Each row comes from the steps of one walk. Every step used is in the known rows, and no mark comes twice. Write the walk behind each row, first mark first.
Each row is shifted at random along 8 fixed directions that mean nothing.
Known rows:
nipoz > bizul > tolik > ledomal > zodod: [-104   80   89   98 -132  194  100  261  122 -220  234    4  -35   38
  -65  372   62  232 -116  -15  164 -139 -125  113   22  -38  -32  120
  -41  172   93 -115  369 -130  102   41  126  325  -75  -80  -15 -114
 -287  122   24 -103  101  -74  274 -125   96   87  140   33]
tolik > fopur > vamu > ledomal > zodod > keguk: [ -60  227  -50  128  113  133 -329  -47   71 -230   -5   73 -145 -152
  -23  163  -65  117  -15   39  146  -63 -107 -156   78   50 -157 -109
 -275   99  -56  -83  147 -171  234   81  220  122  -64  -49  -51 -108
 -145  138 -138  -64  305 -105   93  -84    2  -50  296  137]
keguk > nipoz > bizul > tolik > fopur > tumu > ledomal > zodod > zefur: [  48  227 -157   52   81  162 -121  -40 -265  140  -34   20 -139   52
  -61  170  166   73  101  -59   30   29  -42  151  -43 -146  -27   89
 -109    3 -116   24  114  -86  166 -160  132  -14   26  -77 -265    9
  -53  -74  -11 -106  292   66 -183  -69 -188  -14    5   61]
fopur > tolik > ledomal > zodod > tumu > zefur > nipoz > bizul: [ 126    1  107   14 -129  242  151  -38  -11  -97  160  -24  -36  148
   20  278   21  -42  -23   69   85 -142  -67  -83   98 -160 -100  178
 -106  -23  -92  -18  182  112  159  -99  158  143  -75 -159  -27   52
 -116   47 -155 -356  -93 -159  128  -17  -75   92  -15  -34]
tumu > ledomal > fopur > vamu > tolik: [ -75  206  109  -88  -60  116   59   47 -200  117  209   73 -103  -21
  -86   57   74   87  -67  104  217 -220 -165  394  198  -57  142   91
   -2  212 -115  -17  337  -65  128 -182  111  202  -67 -234  -79 -161
 -119   -6  -91 -107   50   99  169   53 -117  120  137  103]
tumu > fopur > zodod > keguk > bizul: [ 128  165 -100  -43  273   21   12  -37 -491  414   44  219 -222  213
 -132  318  231 -215  -15 -219  163 -147   -8   32  156  -66 -236  256
  -19   59 -222  118  -14   48  184 -225  101  -58  -87   59   67  119
 -158   -2 -113 -153  182   -6 -349 -155 -264  -89 -338  159]
fopur > ledomal > tumu > zefur > keguk > nipoz: [  77  288  -41  -64   49   15   63   63 -174   57  106  100  -79  -10
 -210  219  268   79  -34    1  214  -17   38  172   11  -91   47   36
  -24   62  -37   93  276 -244  205 -114   91   22  -42  -75  -75  -79
  -58  -48   16  -55  225   73   56 -124 -130   -3   21  -13]
ledomal > zodod > keguk > bizul > nipoz: [  71  195   53  -18  -63   84  265   33 -120  111  229   84 -124  226
  -14  197  357  147  -99  -70  175  -98    3  200   48 -108   21  132
   22   96  -47  -27  279 -105  214 -234  -20   94  -59 -162  -30  -37
 -114   30    8  -79  229   79   -3  -48 -122 -105  -28  -44]
zodod > zefur > tumu > fopur: [ 244   99  -14  -19  -84   63  215   93 -129  132  -26   30 -118    0
    9  347  -23  132   89    8  196   21   23  -14  -26 -139 -225   -5
 -127   32 -122   82   63  -27   82  127  265   40 -128  -74  -41   -7
  -54 -165  -33 -335   21 -110   79  -49  -89  114  -62  118]
nipoz > bizul > tolik > fopur > vamu > ledomal > zodod > keguk: [ -33  123   45   65    4  229   23  -39 -110   41  192   74   -9   34
   26  123   45  -15  -79  -55  102 -163  -85   65  133  -44  -13  120
 -124  138 -133  -68  234   36  112 -146  134  114  -31 -100  -79   20
 -124  123  -46 -130  107  -14    8  -68  -23  -43  145   97]
vamu > tumu > fopur > zodod: [ 106  145   19   25  -12   77   45 -273  -13  126   89   67 -200   77
 -108   42  172  114   60  127  163 -297  -86   89  204 -192   10  -19
 -179 -108 -150   88   24   12  261 -102  156  109  -80 -141   -2 -143
 -131  -21 -159 -211   95  -68  -15  -34 -337  129 -146   87]
zefur > fopur > vamu > ledomal: [  28  114   82  -20  138   41  -54  181 -249  133  128  250  -82  -99
  -54  188  -61  -64  -27   32  232 -216  -74  196  183   -5  -58   62
  -55  168 -150  -86  262  -25  130  -66  285  264  -71  -89    2  -37
 -101   75  -80  -92  107  -42   81 -117  -38   99  132  288]
fopur > tumu > zefur > zodod: [ 125  133   36   26  -68   70  187 -149  -35   53  159   47   -8  -24
  -57   67  127  114  146  206  119 -151   57  176    1 -307   78  -38
 -153 -182 -176   45  232 -120  221  -83  148   31   80 -118 -152  -70
  -48  -83  -61 -130   47  -24   42  -38 -168   61   -2   63]
zefur > nipoz > bizul > tolik: [  91  -53  110   -1   74  257  385   61 -247  202  240  265   28  231
  102  247  -29  -61 -119    7  146 -366  -45  -71  173 -121 -116  274
   11   43 -208  -84  365  253  162 -127  147  284  -91  -41  202  136
 -173  133 -163 -191  -16 -111   58 -114  -84  -36  -72    7]
nipoz > bizul > keguk > zodod: [ 142  252 -109  -75  214   55  378 -186 -224  299  196   62  -15   91
  -26  -54  323 -125 -194  -52   42 -376   13  177   46  -37  186  180
   92   65  -61  -67  176  -45  130 -249 -223   87    2  -95  -32  115
 -111  215  142  -47  259  -16 -245 -246 -328 -182 -141  -35]
keguk > nipoz > bizul > tolik > ledomal > tumu: [  52  186  -41   -8  121  233  170   61   64  104  243   44   18  -84
  -72 -106  127   69 -149  119  109 -390  -63  208   -5   18  318   96
  -15  160  -15 -162  396  -43    0  -16 -108  234  -18 -121 -141  -90
 -132  305  107  -13  187  -95  101 -231    8  -84  124  -54]
tolik > ledomal > tumu > fopur: [  89  220  -35   -2  -17  169  122  -33   18  125  104   15 -126   -6
 -158   -3  140  191   27  141  219 -243  -62  127   50 -105  115  -23
 -113   82  -75   20  217 -100  124    8   95   92 -129 -120  -78 -215
 -124   50  -50 -105  119  -28  124    5 -118   36   -8    5]
buvalun > tolik > fopur > zodod > zefur: [ 197   -4   16  -11   -7  203  190 -340  -35  125  299  191   62   84
  -57  -81   51 -101  -71   23   67 -341  -97   41  137 -222  145  -25
 -229 -116 -272  -33   12  -63  198  -59   97  -63  -37 -151  -75  118
  -88  168    9 -166   35 -149  -96 -215 -235   63   26   92]
zodod > keguk > zefur > nipoz > bizul > tolik > fopur > ledomal > tumu: [  67  133 -257   61  159  164  -97  -88  -46  -13  -88   -1 -164   49
  -74  260   15  147   57  -21   84 -111    2  -32   16  -47  -99   56
 -152  -22  -34  -32   83  -48  125   55   82  155    6  -48  -74  -30
 -242   70  -68 -112  299 -119 -160 -281  -85   17   12  -13]
tumu > zefur > keguk > nipoz > bizul > tolik > fopur > zodod: [ -11  127   15   19   35  202  -79 -158 -193  219  198  150  -93  101
  -81  108  213   14   88   77  179 -229 -165   -1  216 -242  -46  174
 -110  -80 -163   75  342  180  237 -256  241  191  -81  -68  -53  -57
 -100  -31 -168  -70    4   44  -22  -79 -199   -1  -99   39]
fopur > vamu > tumu > zefur > zodod > keguk > nipoz: [  52  235   55   41  122   38 -229  -74  -94  -40    7  155 -195 -105
  -50  138  141   77   78  114  181  -54   23 -118   21 -133  -90 -130
 -245  -55 -198  124  195 -152  298  -59  263  -20   13  -50  -54 -106
   40  -44 -208  -64  268    3   94   -4 -130  -45  114   12]
tumu > zefur > zodod > keguk: [  52  102  102  102  -21  122    7   -5 -157  -10  112  133  -12   25
   -3  295   47   15   74   43  179   19  -14  -92   61 -207 -211  -33
 -227  -64 -216   94  221  -63  268  -43  349  -57   20   32  -23   -6
  -45  -92 -183 -172   66  -20   58   23  -58   -9   62  144]
tolik > ledomal > tumu > fopur > zefur > keguk > nipoz > bizul > buvalun: [ -21  219  -86   -2   81   99   15  174 -268  200  217  170  -73   41
 -186  263  234   43   72  -89  135 -113 -106   34  -53 -122 -105  218
  -48   16  -12   67  362  -62  175  -73  161  168    5   -9 -146 -125
 -172   63  -98   70  168  178  -12  -80  -61  -41  -32   37]
zefur > keguk > zodod > tumu > fopur: [ 211  175  131  -44 -123  113  284  -24 -159  295  166  -18  -82  -40
   43  -14  249   24   17   76  164 -138   47  148    7 -236   90    2
  -80   54 -206   99  221   26   69 -137   89  -55  -43 -148 -141  -40
   82  -79   19 -228  -49   39   76  115 -122  -19  -54   15]
bizul > buvalun > tolik > ledomal > tumu > zefur > nipoz: [  79  100 -108   33  293  205 -144 -199   19   38   56  317   61 -121
  -25  -20 -209  -22 -110  231  267 -274  -60 -381  104  -18  -93   17
 -239   -2 -180 -181  324   94  274   97   61  110 -174  -55  166  -25
  -78  294 -208  -67   97 -239  169  -94  -20 -146  246   14]
zodod > tumu > ledomal > tolik: [ 139   44   96   10  -65  210  447  -43  -71  116  273   86    3  174
  -12  120   43  -11 -268   21  208 -267   -8  117  118  -80   63  142
  -68  147 -174  -75  121  -46  118   34 -135   24  -92 -148  119   89
 -249  179   61 -234  -91 -120   65  -77  -50  101    5    6]
keguk > bizul > buvalun > tolik > ledomal > fopur > vamu > tumu: [   5  172  -17   30   18   60 -102 -193  175 -101   -2   69 -297   26
   -6  177  -19  285   25   98  168 -270 -150   83  117  -65  -30  -49
 -226   53    6    7   61 -103  255   30   87  168   -8 -260   -5 -229
 -238   71 -208 -115  251  -90  114  -28 -177  105   80    8]
keguk > zodod > zefur > tumu > fopur > vamu: [ 125  190  -73   29  132    2 -129  -87  -88  -51   47  157 -126 -147
  -69  130  -72   48   70  119  158 -116  -39 -198   20  -68 -219 -113
 -206  -39 -118  -38   52 -174  149  137  138  114 -135  -90   48  -22
 -119   78 -108 -101  110  -89   34 -160  -58   -5   68   41]
tumu > fopur > zefur > nipoz > bizul > buvalun > tolik > ledomal > zodod: [ -92  121  -81   21   72  255  -84 -123 -152   99  160  169  -32  137
 -207  245   35   46  -98  -87  237 -225 -214   49  179  -96  -89  312
  -62   90  -74  -21  177  126  219 -140   65  149 -139  -70   80  -10
 -297  123  -88  -97  102  -73  -40 -118 -117   -7  -63   58]
buvalun > bizul > keguk > zodod: [ 168  100  255    8 -142   74  394  -21   20  197  136  -14  -46   40
  347  123  142   26 -190   75  109 -241   14  131   54 -167  106   86
   49  165 -126  -78  244  114   50 -158  -43  178   19 -236   -6  130
  -13   44   40 -322  -60  -62   85  -51  -74  -93  -46   -1]
keguk > bizul > tolik > fopur > vamu > ledomal: [   3   55  161   49   19   44 -143  226 -114    8   52  177 -275   13
   46  377  -37  142  135   45  178 -164  -32  129   96 -113 -141  -11
 -124   85 -113  -16  310  -84  174  -50  441  295  -19 -112  -64 -156
 -141  -65 -234  -87  137   31  158   -7  -12  167   93  173]
nipoz > bizul > buvalun > tolik > ledomal > zodod: [  24  159  -14   16  -14  221   95   -1   33    9  118  -32  -19 -106
   -1  111   35  159  -97   13   35 -239 -103  265   -2  -51  191  160
    2  171    2 -129  184  -61   11  -44  -49  219   14 -195 -177   -8
 -218  133  103 -163  205 -125   -2 -160  -42   -7   63   26]
vamu > tolik > ledomal > fopur > zodod: [-128  148 -145   75  175   40 -407   95  -64 -165   92  180 -199  -89
 -331  340   86  184  106   30  217 -117 -108   31   50  -60 -176  -11
 -244  -90  -10   53  206 -304  282  135  313  250  -61   58  -42 -227
 -287   -5 -145   89  342    0   33 -170 -116  132   85  170]
bizul > buvalun > tolik > fopur > tumu: [ 107   99 -104  -22  112  133  -78 -208  -76  128  204  174 -188    9
 -185   37  145  195  177   56  119 -297 -149  219  125 -202   68   64
 -206 -159 -140   45  134 -122  207  -46  169  147   39 -105 -128 -177
 -213    1 -118   17  275    3 -181 -178 -261   24 -128   -1]
vamu > tumu > zefur > zodod > keguk: [ 167  260 -116  -61  -29   38  199  -97 -197   46   62  -98  -32  -79
 -110  221  230   98   37  -91   -1   99   67  322  -60 -100   39    9
  -74  -16   -8   69   57 -276   77 -142   86 -122   65 -128 -315  -21
   -9 -185  134 -239  320    0 -130  -99 -218   30    1   95]
zodod > keguk > tumu > ledomal > tolik > fopur > zefur > nipoz > bizul > buvalun: [ -12  140 -124  -17  257  235   81 -203 -291  355  360  357   42  172
 -181  -65  155 -191  -70  -20  200 -384 -149 -205  134 -144  -76  276
 -155  -50 -224  -37  355  170  314 -164    0   37  -51  -10   68    1
 -193  337 -189  147   40   64 -105 -104 -156 -166   18   -7]
nipoz > bizul > keguk > zefur: [ 144  271   23  -23  -61    5  264  105 -135  120  -43  -78 -175  118
   87  287  217   77  -91  -77   89  -17 -101  209   54  -66  -29  154
   70  218   58   34  207   -9  210 -227   61  169  -38 -166 -121  -25
  -49  -36   34 -241  128  -24   -4 -111 -172  -33  -75   53]
tolik > ledomal > tumu > fopur > zodod: [ -25  139   39  168   44  106 -317  -59  177 -153   60  114 -200  -77
  -61  162  -49  140   35  243  273 -203 -187 -318  156  -82 -240 -102
 -285  -35  -82  -36  180   34  280  173  258  286 -203  -23  142 -189
 -194  133 -260 -126   19 -161  224  -66  -15   60   73   97]
ledomal > zodod > zefur > nipoz > bizul: [ 122  230   50  -27   -6  299  101 -128 -113   49  -36  -49  -39   38
  117   25   54  -86  -47  120   36 -188 -121   64  138 -116   67  162
  -12   96 -155  -30  141  217  215 -231   75  121  -25 -186 -120  141
   -7   81 -135 -341  108 -164  -10  -15 -203  -93   43   32]
tolik > ledomal > tumu > fopur > zefur: [  67  206 -127  -37  -27   47   53 -105   -8   36  222   59 -108   15
 -347   73  148   69  -58   10  189 -192 -171   73  106  -46   -7   42
 -142  -21   38  -56  110 -222  159   50   56  143 -169 -108  -66 -210
 -215  105   35  -90   97  -43   81 -224 -116  111  -15   73]
bizul > keguk > zodod > tumu > ledomal: [ 287   16   92  122  -18    7  209  146 -146   89   85   15 -175   86
   97  364  140  121   98    9   62  -22  233   51 -159 -274 -142  -96
 -146 -100 -151   15  120 -200   79   49  182  -16  123  -43  -93   -4
  -82 -118  -41 -201  106    6  -94   -5  -82  112 -146   23]
bizul > buvalun > tolik > fopur > zefur > keguk > tumu > ledomal: [  74  345  -45   10   38  -56 -202  104   43  -95   -9  -23 -279 -193
   29  364  -34  159  -84  100  245  127 -228 -203   28   48 -386    8
  -77  237  182 -166  272    9  147   81   89  246 -238 -189   48 -159
 -121   10  -48 -201   89 -145  231 -108   91   -8  115    5]
vamu > tolik > fopur > zefur > tumu > ledomal: [ 143  177  -59   18  113   82  -70 -146   39   59  118  124 -131  -68
 -114  -15  -63   88   78  246  203 -228  -50 -122   38 -159  -76  -87
 -245  -65  -99 -132  284  -53  239   87  184  122  -53 -110  -41 -177
 -102  102 -169  -32   76 -111  117 -109  -83   53  123   55]
tolik > fopur > vamu > ledomal > zodod > keguk > zefur > tumu: [  36  266   15  -80  -94  106   47   93 -164  170  100  -25  -45   10
 -127  202  249   85   46  -78  248   70 -110  431   69 -167   69  149
  -17  186  -42  129  334   14  171 -248  176  -15   27 -136 -264  -73
    7 -116   73 -128   43  104   70 -104  -79  -17   56  110]
tumu > zefur > nipoz > bizul > tolik > fopur > ledomal > zodod > keguk: [   0  232 -117   81   62  274 -100 -426   -4  -44   99   43  -47   73
  -37  -73   35   10  -99   89  120 -183 -137 -230  166  -88  -55   29
 -212   -6 -129 -123  126   74  305 -148   11   33 -123 -123   19   18
 -158  223 -156  -95  170 -130  -67  -83 -131 -128  163  -21]
zodod > keguk > zefur > nipoz > bizul > tolik: [ -90  120    5    8  197  157  -27  205 -268    2  243  320  -28  104
 -148  294   83   10   -4  -31  181 -107  -98 -141   67  -59 -223  183
 -102   36  -79  -10  556  -38  313  -99  294  207 -107   72   82  -98
  -98   74 -205   92  205  111  181  -45  -12 -131  133   14]
ledomal > zodod > zefur > tumu > fopur > tolik: [ 115  117   54  -39 -228  183  100 -178  -58  172   21  -71 -114  -92
   96   -7   19  131  127  214   90 -135 -136  120   76 -210  100   26
 -114  -20 -199   29  156  114   76  -66  197  102  -21 -245 -192  -51
   31 -144  -61 -324 -105   20   93   -5 -128   86   24   -4]
zodod > tumu > ledomal > tolik > fopur > zefur: [  20  317  -99  -76  -93  204   -3 -386   12   71  226  -27 -167  103
 -259 -116  203   31 -177   55  243 -230 -392   90  296  -71   67  116
 -114   69   16  -82  100    2  297 -154  -74   96 -215 -237  -64 -139
 -228  172    0 -127   31  -92   48 -176 -203   50   32   39]
buvalun > tolik > fopur > zodod: [  76   27  191  -24 -147  230   94 -193   78   84  324   83  -35   -7
   -1  -14   98   56  -42  153  175 -338 -226  145  278 -229  151   58
 -120   16 -179  -23  220  116  129 -112  160  219  -91 -218  -23  -38
 -125   58  -50 -224 -105 -104  119 -132 -129   90  -23   56]
fopur > vamu > ledomal > tolik: [-139   83  272   91  -98  200    9  100  -47  -60  122  198 -136  154
    5  272  -28  122  -70  122  312 -247 -153  165  245 -110  -17   89
 -135  152 -213   60  306  -19  348  -36  273  205  -44 -105  116 -105
 -245   37 -256 -119  -27   51  271   97  -33  145  153  118]

Which walk is each row?
[  -5  261 -192   23  224  138 -238   74 -284   63   78   52 -141   -3
 -204  321  162  -28 -109 -222  166    0 -163   85   40   53 -190  260
  -46  107   42    7  140   17  136 -106    6   83  -80   45  -93   24
 -190   91   69  -91  299 -101 -174 -231  -74  -81  -48  139] : fopur > zefur > keguk > nipoz > bizul > tolik > ledomal > zodod > tumu
[  28  104  -59  101  168   52   45  -66 -175  145   16  194  -67  125
  -28  323  153   43   49    2  194 -199   91  -86  -17 -207 -134   70
 -135  -99 -144   92  299  -67  290  -94  163  -11   65   48   45    0
 -144   -8 -154  -15  159   24  -47  -73 -172  -73  -81  -38] : bizul > tolik > ledomal > tumu > zefur > keguk > zodod
[  19  176   -9  -12 -133  170   30  136  -31  -54  128  -32  -33   35
  -38  346   72  129  -12  -38  217  104 -155  103    1 -109 -128  118
  -58  126   16   10  287   53  136   -5  174  129  -77  -96 -123   15
  -98  -36   52 -192   41  -31  159 -177   33   38  134   73] : keguk > nipoz > bizul > tolik > fopur > ledomal > zodod > zefur > tumu
[ 169   82  153  -15 -227  173  259   42   86 -160  148 -109  -38   32
   85  201   81   29   -5  110   18  -79   36   -2  -28 -191   -4   37
  -98   15  -80  -31  185   -2  100  -43  135  145  -35 -233 -124   39
  -19   15  -49 -337  -36 -107  203  -14  -25   85  107  -77] : keguk > tumu > fopur > ledomal > zodod > zefur > nipoz > bizul
[ -16  233  -86  -38  -33   48  220   52 -153   27  255  134  -94  193
 -118  348  191  134  -95  -88  187  -32  -39   57  -24 -102 -158  146
    7  100   62  -55  377 -160  238 -103    9  121 -163 -124   40  -44
 -190   20   16   27  143  143  114  -83  -30  -51   44  -30] : tumu > ledomal > fopur > zodod > zefur > keguk > bizul > tolik
[ 168  155  -65   43   73   55   25 -267 -203  191  126  123 -170  106
 -136   11  120   31   68   80  150 -201   25  -16   65 -276  -71  -46
 -190 -160 -208   17   47  -24  281 -110  143   18  -39  -52   19  -37
 -145   46 -128  -29  125  -47 -228 -115 -209   68  -91   79] : bizul > keguk > zefur > zodod > tumu > fopur > ledomal
[ 184  -16   83   26 -112   37  347  100   39   77  211  110  -68   97
  179  299  119  180  -15   50  128 -137  156  -38  -55 -154  -86  115
 -116  -12  -61  -98  362  -58   66    6   56  237  -30 -190  -14  -23
  -92   -5    3 -137    8  -40  125  -89   52    4   60 -112] : ledomal > tolik > fopur > tumu > zefur > keguk > bizul > nipoz
[  80  230 -183  -24   32   20 -146    5   -9 -217  105  -67 -181 -159
 -222  313   83  153   -9  -75  128   48  -66  106 -107  -26 -152  -33
 -187  -53   92    3   61 -288  147  144   74   64  -35  -76 -207 -104
 -169  -10   99 -112  322 -150   20 -213  -45  105  126  147] : vamu > tolik > ledomal > fopur > zefur > zodod > tumu
[ 165  161   68 -181 -164   30  356  157  -81   11  262 -104 -125  -52
    1  276   93   25 -257 -127   72 -125  -91  431  109  116   94  165
  182  346  165 -208  132 -105 -138 -156  -39  362 -218 -377 -142   40
 -152   72  254 -352   79 -136  134 -259  -19  227   69   83] : keguk > nipoz > bizul > tolik > fopur > vamu > ledomal
[   5  201 -100   60   59  129 -132 -218 -150  122 -133   69 -249  252
 -148  267   76  212  171   53  240  -69 -118  199  170 -162  -42   41
 -131  -16 -133  163   85  -90  334 -167  211  -49  -52 -128 -106 -198
 -200 -167 -254 -190  198   69  -59   98 -304   97 -139   97] : buvalun > tolik > fopur > vamu > ledomal > tumu > zefur
[  63   30   -6   75   74   64  -49  -44  -71  -28  172  151 -141  130
  -90  374   85  -39  -93 -121  270 -168  -39 -144   46 -128 -267   51
 -249  -64 -121   87  117  -38  287   54  139  -26  -20   31  104   17
 -206  107 -114 -105   75 -138   11 -124  -83   48   -8   81] : vamu > tolik > ledomal > fopur > zefur > keguk > zodod > tumu
[   9  289  -55   43   63  155 -102 -257  -27   70  -64  -21  -75 -122
   49   -6  -41   91   37  269  177 -181 -115   55   88 -133   40    9
 -100   22 -120  -42  232  130  215 -131   51  103  -32 -172 -112  -51
  -60   32 -131 -183   80 -151   58  -22 -125  -29  109   89] : fopur > vamu > tolik > ledomal > tumu > zefur > zodod
[ 120   30   11   60  122  185 -193  -61 -129  -17   87  207 -173   70
  -80  379  -69  112   62   -2  149 -157 -138  -97   28 -181 -220  109
 -189  -75  -96    8  143   -3  262  -12  307   98  -58  -50   -1  -49
 -231   14 -259 -134  210 -163  -68  -51 -103   54  -90   32] : zodod > tumu > zefur > nipoz > bizul > buvalun > tolik > ledomal
[ 125  302  -61  -24 -175  126   51   53   -7  -17  -34 -167 -160 -114
  -19  203   95  298  146  100   95  108  -51  109 -143 -143  -63   -8
  -82   72   54   25  229  -81   78   12  194  114 -118 -193 -293 -154
    2 -190   19 -224  148   15  167   48  -41   35   88   -2] : nipoz > bizul > tolik > ledomal > zodod > zefur > tumu > fopur
[  78  169 -177  -35  238   31   39  -37 -246  161  193  225  -95  146
 -161  278  212   68  -57 -130  171  -65   43   43  -27  -24 -130  199
  -50   13  -21  -53  248 -139  172 -143  -25   37 -112  -57   -2  -17
 -147   45   24   22  361   13 -160 -172 -107 -141  -55  -26] : buvalun > tolik > ledomal > tumu > zefur > zodod > keguk > bizul > nipoz
[ 106  269  -50   11  325  125 -127 -263 -274  307  137  203  -77 -121
   53 -239  -48 -258 -148  146  169 -361 -203 -244  246   41 -107  112
  -91  128 -212 -158  105  268  104 -138 -110  178 -228  -97  157  104
  -64  341 -104 -108   -7 -167 -151 -141 -111 -215   -8   85] : nipoz > bizul > keguk > zodod > tumu > fopur > vamu
[  71   85   49   53   14  220  207    7  -48   76  324  127  135  103
   43  108   50  -51 -113   60  130 -228  -57 -101   71 -104  -41  190
 -107   31  -67 -108  413  182  121  -87   94  244 -107  -52   42   20
  -57  193  -22  -76  -48  -27   52 -104  -21  -92   76   17] : tolik > ledomal > tumu > fopur > zodod > zefur > nipoz > bizul > keguk
[ 131   45  -39   82   31  116   26   81 -227  214   25  -16  -88   -8
   68  229   36   19   71   -4   51   33   11   25  -10 -113 -103  108
 -113   16 -119  -36  185    8  -17  -49  128   73  -11  -56 -223  -20
  -67  -78    5 -274   19  -55  -58  -31  -27   71  -16  143] : nipoz > bizul > tolik > fopur > ledomal > zodod > tumu > zefur
[ 154  230  -95   41  -29   -8   82 -103  -27    1 -148  -99 -157  -89
   94  338  183  260  126   32    3   -8  143  129 -215 -220   11  -38
  -71  -75    8   78  140 -255  141  -39   64  -11  149 -175 -265  -31
  -79 -184    1 -176  298   33  -70  -44 -170  -28  -48 -118] : bizul > buvalun > tolik > ledomal > tumu > zefur > keguk > zodod
[ 145  219 -114  -90  176  158  228  -71 -263  217  138   53  -21  -56
   34  -26  147  -31  -85   44  -20 -199   14   72  -40  -34   93  184
   56   44  -52 -147  346   25   57 -197  -98  165  -66 -149 -162   57
    1   99   64 -117  239  -26  -44 -113 -137 -169   44  -64] : keguk > zodod > tumu > zefur > nipoz > bizul > tolik
[ 141  363 -159  -93    4   32  -35  -58   -1    3  160  -40 -120 -194
 -203   53   81  202   24  128  138   44 -145  135  -62  -77  -16  -18
  -64   78  149 -173  269 -216  107   43   16  138 -121 -230 -223 -195
 -100    3   91  -58  197    9  100 -164  -31   12  124   16] : bizul > buvalun > tolik > fopur > zefur > tumu > ledomal
